Below are the code and all the weights of a small trained network. Each question names an input and a target symbol and asks about switching units off, where a switched-off unit gives its printed mean instead of its output.

import numpy as np


def w(rows, s, z=0):
    codes = np.array(rows[::2]) - 128.0
    scale = np.full(codes.shape[1], s)
    scale[-1] = z or s
    return codes * scale


def f(y):
    return y / 2 * (1 + np.tanh(0.7978845608 * (y + 0.044715 * y**3)))


def softmax(a):
    e = np.exp(a - a.max(-1, keepdims=True))
    return e / e.sum(-1, keepdims=True)


def log_softmax(a):
    a = a - a.max(-1, keepdims=True)
    return a - np.log(np.exp(a).sum(-1, keepdims=True))


def net(x, mask):
    ids = ['ΛΠΩγδηθστ'.index(c) for c in x.split()]
    T = len(ids)
    res = E[ids] + P[:T]
    u = 0
    for l in range(2):
        r = res
        for j in range(2):
            rows = slice(3 * j, 3 * j + 3)
            q, k, v = (r @ M[l][rows].T for M in (Q, K, V))
            z = softmax(np.where(np.tri(T) > 0, q @ k.T / 3**0.5, -1e9)) @ v
            o = O[l][rows]
            res = res + np.where(mask[u + j], z, o[:, -1]) @ o[:, :-1]
        u += 2
        y = f(res @ A[l][:, :-1].T + A[l][:, -1])
        res = res + np.where(mask[u : u + 8], y, B[l][:, -1]) @ B[l][:, :-1]
        u += 8
    return log_softmax(res[-1] @ U[:, :-1].T + U[:, -1])


Q, K, V, O, A, B = {}, {}, {}, {}, {}, {}
E = w([
[77,97,97,121,158,142,95,127,134,111,148],'Λ',
[74,128,209,98,206,149,140,136,222,166,117],'Π',
[151,124,129,96,132,149,76,90,144,120,129],'Ω',
[102,145,186,186,73,202,172,68,156,112,129],'γ',
[113,137,191,193,93,89,101,165,164,159,149],'δ',
[109,105,124,103,154,122,118,37,135,106,101],'η',
[116,107,86,152,142,140,75,79,140,160,156],'θ',
[141,251,105,145,130,115,221,150,120,141,180],'σ',
[243,145,157,181,160,107,218,119,110,227,119],'τ',
],0.014)
P = w([
[225,117,65,184,115,81,201,129,222,7,153],'0',
[151,118,37,146,54,79,129,119,229,32,75],'1',
[138,86,111,152,104,85,152,96,152,51,149],'2',
[124,114,66,110,66,129,130,149,166,117,27],'3',
[166,108,193,139,153,131,128,79,111,96,221],'4',
[85,141,144,117,41,144,101,125,167,224,71],'5',
[103,111,234,105,146,154,129,96,46,182,191],'6',
[73,124,127,62,96,185,52,120,51,253,31],'7',
],0.0073)
Q[0] = w([
[132,209,104,72,155,64,239,130,60,76,139],'0.h1',
[55,67,103,28,198,203,161,111,116,64,71],'0.h1',
[117,92,117,126,254,59,119,252,122,186,164],'0.h1',
[88,120,76,109,46,162,74,163,155,157,12],'0.h2',
[142,89,26,93,142,100,49,89,175,48,129],'0.h2',
[140,135,98,117,171,127,121,166,167,152,69],'0.h2',
],0.041)
K[0] = w([
[173,217,27,62,145,169,167,173,96,156,183],'0.h1',
[95,132,164,68,184,253,137,32,142,163,84],'0.h1',
[146,136,120,42,210,55,21,164,118,207,123],'0.h1',
[137,93,208,143,209,132,122,99,61,83,251],'0.h2',
[183,115,103,162,156,105,145,108,235,42,165],'0.h2',
[127,159,154,101,105,93,114,63,150,143,191],'0.h2',
],0.042)
V[0] = w([
[135,110,105,89,160,77,169,69,183,108,120],'0.h1',
[147,106,136,118,106,159,162,124,134,149,146],'0.h1',
[163,119,105,143,153,129,166,122,203,78,99],'0.h1',
[47,145,182,59,174,128,96,166,217,134,102],'0.h2',
[48,135,69,164,237,63,146,20,133,199,160],'0.h2',
[252,163,179,60,140,138,98,4,147,130,91],'0.h2',
],0.012)
O[0] = w([
[79,105,147,88,149,111,134,105,108,160,89,218],'0.h1',
[122,124,122,134,156,117,112,110,147,134,127,162],'0.h1',
[117,131,145,134,153,128,129,127,95,201,125,254],'0.h1',
[78,80,113,66,2,161,122,173,107,151,64,238],'0.h2',
[108,121,167,86,96,121,180,76,122,131,247,183],'0.h2',
[127,59,153,221,179,120,172,184,114,138,154,207],'0.h2',
],0.0074,0.0073)
A[0] = w([
[205,155,79,108,125,158,132,181,78,49,161,65],'0.n1',
[144,136,103,158,70,124,196,110,190,5,117,101],'0.n2',
[148,93,20,49,115,106,66,67,35,110,125,107],'0.n3',
[126,69,76,142,191,139,33,124,33,76,112,97],'0.n4',
[144,115,91,142,75,57,110,177,195,27,161,93],'0.n5',
[123,123,59,88,104,108,159,148,101,31,110,4],'0.n6',
[122,124,46,69,203,136,39,90,29,99,151,93],'0.n7',
[134,74,108,105,182,118,70,120,31,74,200,72],'0.n8',
],0.014,0.011)
B[0] = w([
[96,116,124,157,144,73,155,128,89,157,162,125],'0.n1',
[124,166,145,193,129,187,89,186,154,75,121,197],'0.n2',
[103,114,115,203,151,127,107,182,48,132,173,255],'0.n3',
[204,137,200,130,137,151,94,78,36,179,102,202],'0.n4',
[145,99,195,115,112,40,40,57,77,113,141,158],'0.n5',
[108,149,135,52,138,54,95,83,154,97,141,120],'0.n6',
[178,107,36,121,94,91,135,72,145,10,224,191],'0.n7',
[90,147,145,127,66,97,133,83,124,153,117,181],'0.n8',
],0.013,0.0031)
Q[1] = w([
[127,218,99,103,88,165,194,222,122,244,104],'1.h1',
[1,85,183,105,149,234,77,110,198,144,117],'1.h1',
[167,170,109,148,194,93,210,70,91,145,81],'1.h1',
[147,163,105,170,55,101,143,176,86,218,93],'1.h2',
[125,79,85,175,91,118,59,121,46,195,163],'1.h2',
[120,93,173,201,76,184,134,60,54,144,139],'1.h2',
],0.039)
K[1] = w([
[147,209,53,82,96,174,187,166,21,133,146],'1.h1',
[29,92,181,58,3,203,83,143,121,143,111],'1.h1',
[111,130,127,110,208,123,211,56,130,159,102],'1.h1',
[103,146,151,56,233,124,93,157,141,69,78],'1.h2',
[140,206,164,167,228,122,211,149,142,139,93],'1.h2',
[246,118,116,102,226,108,141,119,140,151,120],'1.h2',
],0.039)
V[1] = w([
[84,131,123,117,167,152,156,121,101,92,73],'1.h1',
[117,136,162,197,117,151,186,60,133,88,103],'1.h1',
[98,163,133,129,225,114,88,111,139,113,146],'1.h1',
[103,121,157,125,149,124,226,112,101,13,38],'1.h2',
[108,117,120,137,163,153,67,93,190,167,148],'1.h2',
[84,143,105,164,129,219,107,66,119,176,148],'1.h2',
],0.011)
O[1] = w([
[122,157,129,103,177,177,143,128,117,129,199,128],'1.h1',
[102,121,99,100,65,157,90,196,210,112,49,168],'1.h1',
[106,112,91,65,3,158,104,145,104,211,124,10],'1.h1',
[133,180,182,75,146,220,122,190,142,139,117,103],'1.h2',
[77,124,116,132,85,113,168,116,129,162,109,189],'1.h2',
[101,128,83,144,121,219,187,69,146,88,132,178],'1.h2',
],0.005,0.011)
A[1] = w([
[231,140,97,98,151,116,149,160,41,129,83,67],'1.n1',
[223,125,60,91,126,139,105,99,103,90,108,32],'1.n2',
[144,198,33,120,114,69,202,231,143,39,171,61],'1.n3',
[164,159,42,75,137,100,109,147,102,65,146,2],'1.n4',
[141,186,137,191,99,127,151,117,76,112,149,63],'1.n5',
[140,132,142,74,185,91,157,125,149,76,111,52],'1.n6',
[141,95,144,127,130,122,123,175,84,176,102,47],'1.n7',
[246,93,124,107,112,133,192,122,101,140,75,79],'1.n8',
],0.014,0.0089)
B[1] = w([
[73,100,95,180,41,148,179,147,188,165,139,199],'1.n1',
[26,127,165,92,166,207,34,114,161,98,180,209],'1.n2',
[135,189,123,67,147,78,91,232,76,113,190,162],'1.n3',
[231,200,172,166,182,125,237,76,122,174,29,164],'1.n4',
[121,127,102,94,97,128,114,184,169,146,56,254],'1.n5',
[150,158,85,126,14,128,95,174,102,138,120,211],'1.n6',
[172,152,83,121,207,135,143,66,143,69,103,249],'1.n7',
[254,134,175,79,148,124,151,160,111,134,181,203],'1.n8',
],0.011,0.0057)
U = w([
[145,173,139,82,125,151,96,80,149,91,80,6],'Λ',
[68,74,174,3,159,109,139,160,190,215,12,202],'Π',
[116,75,64,151,158,154,73,153,82,131,93,205],'Ω',
[157,194,101,198,75,210,117,164,189,91,42,110],'γ',
[154,139,179,139,67,77,20,121,100,154,29,124],'δ',
[136,84,125,105,131,172,69,153,142,138,148,40],'η',
[130,135,56,108,75,119,155,81,153,92,139,189],'θ',
[137,197,113,86,98,129,111,166,122,131,121,142],'σ',
[220,116,131,133,107,155,140,153,131,164,103,40],'τ',
],0.0044,0.0021)

Each question gives the input, a string of symbols that net reads in full, and the target symbol t.
The units are the heads (3 rows each of Q, K, V and O) and the neurons (one row each of A and B). Each row of codes is followed by its name. A weight is (code - 128) times the scale printed after its matrix; where a second scale follows, it is the last column's (O, A, B and U).
mask holds one flag per unit, layer by layer, with each layer's heads first. A switched-off unit (its flag False) gives its mean, the last column of its rows in O or B, instead of its output. The means were averaged over made-up inputs and are rounded, as every weight is.
A unit's drop is (log p(t) with every unit on - log p(t) with that unit switched off) / (log p(t) with every unit on - log p(t) with every unit switched off).
The circuit of an input: a set's keep is (log p(t) with only the set's units on - log p(t) with every unit switched off) / (log p(t) with every unit on - log p(t) with every unit switched off). Starting from the 12 units with the biggest drops (on a tie, the unit counted first), units are removed one at a time, each time the one whose removal leaves the highest keep (on an exact tie, the one counted first), for as long as the keep stays at least 0.8.
units of the circuit, in order: the units of the circuit, biggest drop first
k most important neurons: the k neurons with the biggest drops, biggest first
k most important neurons of layer l: the k neurons of layer l with the biggest drops, biggest first
heads that matter: for each layer, one digit per head in row order, 1 if its drop is at least 0.15 and else 0, layers parted by /
input δ Ω Ω Λ Π τ γ, target γ: units of the circuit, in order => 0.h1, 0.n2
input γ σ Π Π Π Π θ Π, target θ: units of the circuit, in order => 0.h2, 1.h2, 0.n3, 0.h1
input γ θ σ Ω θ, target θ: 2 most important neurons of layer 0 => 0.n7, 0.n8
input θ η δ, target δ: units of the circuit, in order => 0.h1, 0.n5
input η θ Π τ σ, target σ: units of the circuit, in order => 1.n3, 0.h1
input γ θ θ γ, target θ: units of the circuit, in order => 1.h2, 0.h2
input θ δ Π η, target θ: units of the circuit, in order => 0.h2, 0.n7, 1.h2
input σ Π η, target Λ: units of the circuit, in order => 0.h2, 0.n7, 1.n4, 1.n2
input Π σ Π Π Λ δ Π θ, target σ: units of the circuit, in order => 0.h2, 0.n7, 0.n3, 1.n3
input η Π Ω, target Π: most important neuron of layer 1 => 1.n6
input Π Π γ, target γ: units of the circuit, in order => 0.n2, 1.h1
input Π γ γ δ θ, target η: units of the circuit, in order => 1.n2, 0.h2, 0.n4, 0.n7
input γ θ Π Π Π Λ Π Ω, target Ω: units of the circuit, in order => 0.n3, 0.h2
input σ γ η, target Λ: units of the circuit, in order => 0.h2, 0.n7, 1.n4, 1.n2
input Π θ Π Π γ Π, target γ: units of the circuit, in order => 0.h2, 1.h1, 1.n6
input Ω δ Λ, target τ: units of the circuit, in order => 0.n4, 0.h2, 1.n8
input Π Π γ Ω Ω Π θ, target τ: units of the circuit, in order => 0.h2, 0.n4, 1.n8
input σ Π Π Λ, target Λ: 2 most important neurons of layer 1 => 1.n4, 1.n2
input σ Π Π η Λ Π Ω η, target σ: 4 most important neurons => 0.n7, 0.n3, 1.n3, 1.n4
input Π Π Π γ Π γ, target Π: heads that matter => 01 / 01
input Λ σ Π τ Π θ, target Ω: 3 most important neurons => 0.n3, 1.n7, 0.n8
input θ Λ θ Λ, target θ: 2 most important neurons of layer 0 => 0.n8, 0.n7
input τ σ η, target δ: 2 most important neurons => 0.n8, 0.n4
input Λ Π Ω, target σ: 3 most important neurons of layer 0 => 0.n7, 0.n3, 0.n4
input θ γ η, target θ: heads that matter => 01 / 00
input γ σ Λ, target η: most important neuron => 0.n4
input Λ Ω θ, target σ: most important neuron => 1.n3
input θ θ Π δ γ Π θ, target γ: 2 most important neurons => 0.n4, 1.n4
input Ω δ γ δ Π Π θ, target γ: 3 most important neurons of layer 0 => 0.n3, 0.n4, 0.n7
input θ γ γ Π Ω, target η: 2 most important neurons => 1.n2, 0.n4
